Here is a tiny trained network, its code and every weight. The questions are about switching its units off for an input and a class, where a switched-off unit gives its printed mean instead of its output.

import numpy as np


def w(rows, s, z=0):
    codes = np.array(rows[::2]) - 128.0
    scale = np.full(codes.shape[1], s)
    scale[-1] = z or s
    return codes * scale


def f(y):
    return y / 2 * (1 + np.tanh(0.7978845608 * (y + 0.044715 * y**3)))


def log_softmax(a):
    a = a - a.max(-1, keepdims=True)
    return a - np.log(np.exp(a).sum(-1, keepdims=True))


def net(x, mask):
    res = np.array(x, float).reshape(1, 8) / 4 @ E
    y = f(res @ A[0][:, :-1].T + A[0][:, -1])
    res = res + np.where(mask, y, B[0][:, -1]) @ B[0][:, :-1]
    return log_softmax(res[-1] @ U[:, :-1].T + U[:, -1])


A, B = {}, {}
E = w([
[120,115,254,93,122,143,66,124,56],'x0',
[122,117,94,98,145,134,106,139,105],'x1',
[47,78,189,117,218,121,193,168,206],'x2',
[149,118,141,145,128,124,159,116,118],'x3',
[98,87,137,46,43,100,150,223,159],'x4',
[183,71,130,83,130,89,34,85,237],'x5',
[152,75,74,89,178,138,130,126,49],'x6',
[99,76,136,176,94,120,126,99,128],'x7',
],0.0091)
A[0] = w([
[190,115,72,143,30,241,32,134,85,82],'N1',
[36,76,164,124,203,126,174,147,165,5],'N2',
[81,103,143,12,41,51,165,173,108,168],'N3',
[205,63,181,156,113,104,91,105,191,171],'N4',
[113,127,49,169,146,143,125,164,193,11],'N5',
[170,182,238,78,182,88,59,155,79,142],'N6',
[199,146,24,84,107,113,223,156,179,107],'N7',
[72,207,153,159,141,211,205,215,37,134],'N8',
[154,196,74,97,38,93,137,79,87,52],'N9',
[140,104,222,98,136,198,84,157,108,33],'N10',
[229,88,134,26,180,56,50,70,229,53],'N11',
[146,124,32,184,145,79,140,145,178,50],'N12',
[117,191,125,149,254,193,86,82,149,131],'N13',
[148,126,147,20,95,146,181,204,173,93],'N14',
[122,220,29,101,200,56,207,111,186,77],'N15',
[46,121,102,68,246,164,134,132,171,212],'N16',
],0.0079,0.0028)
B[0] = w([
[190,129,173,107,153,91,145,142,167,212],'N1',
[174,118,168,73,106,86,137,190,116,199],'N2',
[91,144,91,141,95,107,143,27,89,228],'N3',
[106,116,86,140,153,141,149,143,127,202],'N4',
[123,133,176,166,104,145,129,134,98,169],'N5',
[104,85,133,114,138,179,80,112,133,201],'N6',
[97,93,150,115,103,139,94,110,109,206],'N7',
[82,170,80,158,179,139,113,155,114,231],'N8',
[182,122,159,106,126,107,143,179,135,181],'N9',
[181,62,153,141,110,170,94,140,98,175],'N10',
[109,132,51,184,189,115,98,172,114,254],'N11',
[106,75,183,114,93,202,134,132,111,188],'N12',
[146,185,141,126,118,117,157,6,153,197],'N13',
[132,137,143,142,123,84,136,66,83,198],'N14',
[134,98,149,143,91,152,84,144,100,209],'N15',
[180,175,163,94,151,144,160,130,159,209],'N16',
],0.011)
U = w([
[94,63,188,138,86,253,70,153,115,82],'0',
[120,154,103,140,108,63,173,1,142,109],'1',
[62,158,59,195,177,101,119,253,144,92],'2',
[199,148,197,85,138,42,168,233,171,86],'3',
[111,126,124,131,115,132,132,142,150,254],'4',
],0.0088,0.011)

Each question gives the input, the list of numbers given to net, and the class t.
The units are the neurons (one row each of A and B). Each row of codes is followed by its name. A weight is (code - 128) times the scale printed after its matrix; where a second scale follows, it is the last column's (A, B and U).
mask holds one flag per neuron, in row order. A switched-off neuron (its flag False) gives its mean, the last column of its row in B, instead of its output. The means were averaged over made-up inputs and are rounded, as every weight is.
A unit's drop is (log p(t) with every unit on - log p(t) with that unit switched off) / (log p(t) with every unit on - log p(t) with every unit switched off).
The circuit of an input: a set's keep is (log p(t) with only the set's units on - log p(t) with every unit switched off) / (log p(t) with every unit on - log p(t) with every unit switched off). Starting from the 12 units with the biggest drops (on a tie, the unit counted first), units are removed one at a time, each time the one whose removal leaves the highest keep (on an exact tie, the one counted first), for as long as the keep stays at least 0.8.
circuit, biggest first: the units of the circuit, biggest drop first
unit that matters most: the unit with the biggest drop
top k neurons: the k neurons with the biggest drops, biggest first
drop when u is switched off: that unit's drop, to one decimal
input [2,5,-1,-2,5,-4,-6,1], class 1: unit that matters most : N3
input [-8,-7,-3,-6,-5,-8,1,3], class 0: top 3 neurons : (N12, N11, N15)
input [-6,-2,-6,-3,-4,4,3,2], class 0: top 2 neurons : (N12, N7)
input [-6,4,-7,4,-5,1,1,-3], class 3: circuit, biggest first : (N1, N9)
input [0,0,8,-6,-8,-3,-1,5], class 1: top 4 neurons : (N13, N1, N9, N10)
input [-1,-5,7,-8,-1,8,2,-8], class 2: top 4 neurons : (N11, N1, N4, N9)
input [-4,2,4,5,0,0,3,-2], class 0: circuit, biggest first : (N15, N7)
input [-6,-8,0,2,4,-5,8,-6], class 0: circuit, biggest first : (N7, N15)
input [4,8,5,1,-3,-2,1,5], class 3: circuit, biggest first : (N2, N3, N16)
input [-8,-7,1,-2,-7,7,-7,4], class 0: top 2 neurons : (N12, N15)
input [2,1,5,-8,4,0,0,-1], class 3: top 4 neurons : (N2, N13, N16, N7)
input [7,6,8,-8,2,2,0,8], class 3: top 3 neurons : (N2, N16, N12)
input [-7,0,0,0,-6,-2,-2,-2], class 0: top 2 neurons : (N15, N12)
input [4,5,-5,-4,3,2,6,-1], class 3: unit that matters most : N1
input [3,-1,-7,7,-6,-5,5,6], class 3: top 3 neurons : (N1, N3, N9)
input [-4,-5,-1,-8,-2,-5,-8,2], class 2: top 2 neurons : (N8, N3)
input [5,8,2,-7,6,6,-8,6], class 1: top 2 neurons : (N3, N14)
input [-7,-7,3,-4,-6,1,-3,-7], class 0: top 3 neurons : (N15, N12, N3)
input [-6,-2,2,3,2,1,-1,5], class 0: drop when N3 is switched off : 0.0
input [-8,-3,8,-2,3,3,-8,0], class 0: drop when N7 is switched off : 0.3
input [-1,-2,-7,5,4,-3,8,-2], class 3: circuit, biggest first : (N1)
input [5,-4,-2,0,-1,7,6,-1], class 2: drop when N11 is switched off : 0.8
